Below is a small trained network, with its code and all its weights. Each question gives an input and a class and asks what happens when units are switched off, that is, made to give their printed mean instead of their output.

import numpy as np


def w(rows, s, z=0):
    codes = np.array(rows[::2]) - 128.0
    scale = np.full(codes.shape[1], s)
    scale[-1] = z or s
    return codes * scale


def f(y):
    return y / 2 * (1 + np.tanh(0.7978845608 * (y + 0.044715 * y**3)))


def log_softmax(a):
    a = a - a.max(-1, keepdims=True)
    return a - np.log(np.exp(a).sum(-1, keepdims=True))


def net(x, mask):
    res = np.array(x, float).reshape(1, 5) / 4 @ E
    y = f(res @ A[0][:, :-1].T + A[0][:, -1])
    res = res + np.where(mask, y, B[0][:, -1]) @ B[0][:, :-1]
    return log_softmax(res[-1] @ U[:, :-1].T + U[:, -1])


A, B = {}, {}
E = w([
[177,87,195,254,66],'x0',
[58,176,160,230,220],'x1',
[31,13,142,86,155],'x2',
[36,177,47,177,33],'x3',
[166,49,77,184,145],'x4',
],0.0086)
A[0] = w([
[217,72,167,131,167,158],'N1',
[59,52,104,191,141,15],'N2',
[167,99,141,149,115,84],'N3',
[163,72,156,148,122,71],'N4',
[195,125,106,126,190,108],'N5',
[110,136,172,77,162,144],'N6',
[136,117,128,113,110,48],'N7',
[86,109,139,62,123,126],'N8',
[163,146,187,69,92,113],'N9',
[101,100,95,240,107,189],'N10',
[111,113,145,58,210,98],'N11',
[215,145,180,164,133,222],'N12',
[157,109,65,47,71,109],'N13',
[131,179,95,160,145,124],'N14',
[163,68,157,155,138,66],'N15',
[130,122,72,57,69,69],'N16',
[115,226,180,170,117,86],'N17',
[179,162,168,157,109,112],'N18',
[156,127,78,99,42,92],'N19',
[138,128,156,120,120,74],'N20',
[190,1,148,174,115,72],'N21',
[94,130,134,201,161,126],'N22',
[179,147,101,133,176,48],'N23',
[68,120,111,135,170,181],'N24',
[104,65,99,134,157,188],'N25',
[163,237,130,180,141,148],'N26',
[68,75,96,189,136,3],'N27',
[113,190,109,195,127,67],'N28',
[113,233,174,160,97,97],'N29',
[139,115,126,76,143,144],'N30',
[70,94,141,54,197,13],'N31',
[154,151,130,115,192,58],'N32',
[78,110,110,210,125,102],'N33',
[137,181,133,162,124,51],'N34',
[142,145,124,26,172,202],'N35',
[167,130,98,170,144,90],'N36',
[160,59,122,130,135,45],'N37',
[149,171,132,124,166,98],'N38',
[173,75,162,213,125,96],'N39',
[95,129,117,79,190,101],'N40',
[122,57,188,141,138,158],'N41',
],0.013,0.0061)
B[0] = w([
[208,55,181,178,139,218],'N1',
[44,99,163,128,95,191],'N2',
[161,126,153,155,93,151],'N3',
[140,89,168,136,113,162],'N4',
[190,82,78,148,158,171],'N5',
[145,166,158,83,183,187],'N6',
[128,131,137,118,114,122],'N7',
[89,91,113,56,137,188],'N8',
[211,146,136,57,104,171],'N9',
[49,99,142,184,121,243],'N10',
[133,96,143,97,236,217],'N11',
[254,180,158,141,117,226],'N12',
[147,48,82,82,61,222],'N13',
[122,147,73,150,155,176],'N14',
[137,66,177,168,133,168],'N15',
[114,89,68,74,77,204],'N16',
[94,253,138,112,113,207],'N17',
[201,170,154,128,127,177],'N18',
[141,129,87,141,28,209],'N19',
[159,130,151,117,118,123],'N20',
[160,49,188,152,100,220],'N21',
[85,145,106,163,89,195],'N22',
[165,112,75,150,146,144],'N23',
[68,126,142,116,146,207],'N24',
[75,81,177,119,123,201],'N25',
[137,240,75,199,161,234],'N26',
[25,92,167,121,111,173],'N27',
[98,199,79,189,155,190],'N28',
[137,244,127,100,101,216],'N29',
[149,81,107,99,138,170],'N30',
[108,141,185,63,189,211],'N31',
[159,132,89,140,172,155],'N32',
[44,126,130,145,131,195],'N33',
[130,173,129,155,117,156],'N34',
[155,63,72,56,180,243],'N35',
[144,105,97,198,120,152],'N36',
[152,86,169,92,113,158],'N37',
[176,145,93,138,153,152],'N38',
[137,127,172,231,86,208],'N39',
[85,125,114,99,196,198],'N40',
[97,82,203,135,125,202],'N41',
],0.0089,0.011)
U = w([
[103,234,90,194,137,173],'0',
[155,86,59,54,31,229],'1',
[199,115,61,125,215,54],'2',
[185,216,181,83,109,4],'3',
[172,75,224,207,122,131],'4',
[104,87,147,19,236,198],'5',
[1,92,161,150,131,133],'6',
],0.0096,0.0022)

Each question gives the input, the list of numbers given to net, and the class t.
The units are the neurons (one row each of A and B). Each row of codes is followed by its name. A weight is (code - 128) times the scale printed after its matrix; where a second scale follows, it is the last column's (A, B and U).
mask holds one flag per neuron, in row order. A switched-off neuron (its flag False) gives its mean, the last column of its row in B, instead of its output. The means were averaged over made-up inputs and are rounded, as every weight is.
A unit's drop is (log p(t) with every unit on - log p(t) with that unit switched off) / (log p(t) with every unit on - log p(t) with every unit switched off).
The circuit of an input: a set's keep is (log p(t) with only the set's units on - log p(t) with every unit switched off) / (log p(t) with every unit on - log p(t) with every unit switched off). Starting from the 12 units with the biggest drops (on a tie, the unit counted first), units are removed one at a time, each time the one whose removal leaves the highest keep (on an exact tie, the one counted first), for as long as the keep stays at least 0.8.
circuit, biggest first: the units of the circuit, biggest drop first
top k neurons: the k neurons with the biggest drops, biggest first
drop of u: that unit's drop, to one decimal
input [6,-4,-4,1,-1], class 3: circuit, biggest first -> (N12, N18)
input [-3,-4,4,4,-8], class 1: top 2 neurons -> (N13, N16)
input [4,3,-7,1,8], class 0: circuit, biggest first -> (N26)
input [-6,1,-4,-6,-1], class 2: circuit, biggest first -> (N5, N32)
input [-1,1,2,0,8], class 6: top 3 neurons -> (N12, N2, N27)
input [4,-6,5,-8,-4], class 4: top 2 neurons -> (N1, N21)
input [0,-1,6,-7,5], class 4: top 2 neurons -> (N1, N21)
input [1,-7,7,-4,3], class 4: top 2 neurons -> (N21, N1)
input [4,-6,-1,-6,-8], class 3: top 4 neurons -> (N9, N12, N10, N18)
input [-6,-4,7,6,0], class 5: top 2 neurons -> (N31, N40)
input [2,-4,5,0,-2], class 1: top 3 neurons -> (N11, N40, N31)
input [6,-5,5,5,1], class 6: top 2 neurons -> (N12, N1)
input [-2,2,5,-8,8], class 4: top 2 neurons -> (N1, N21)
input [6,-7,-8,6,-1], class 0: circuit, biggest first -> (N26)
input [-1,-2,3,3,1], class 1: drop of N40 -> 0.1
input [-2,-3,2,1,0], class 1: drop of N13 -> 0.2
input [5,2,-2,5,3], class 0: drop of N37 -> 0.0
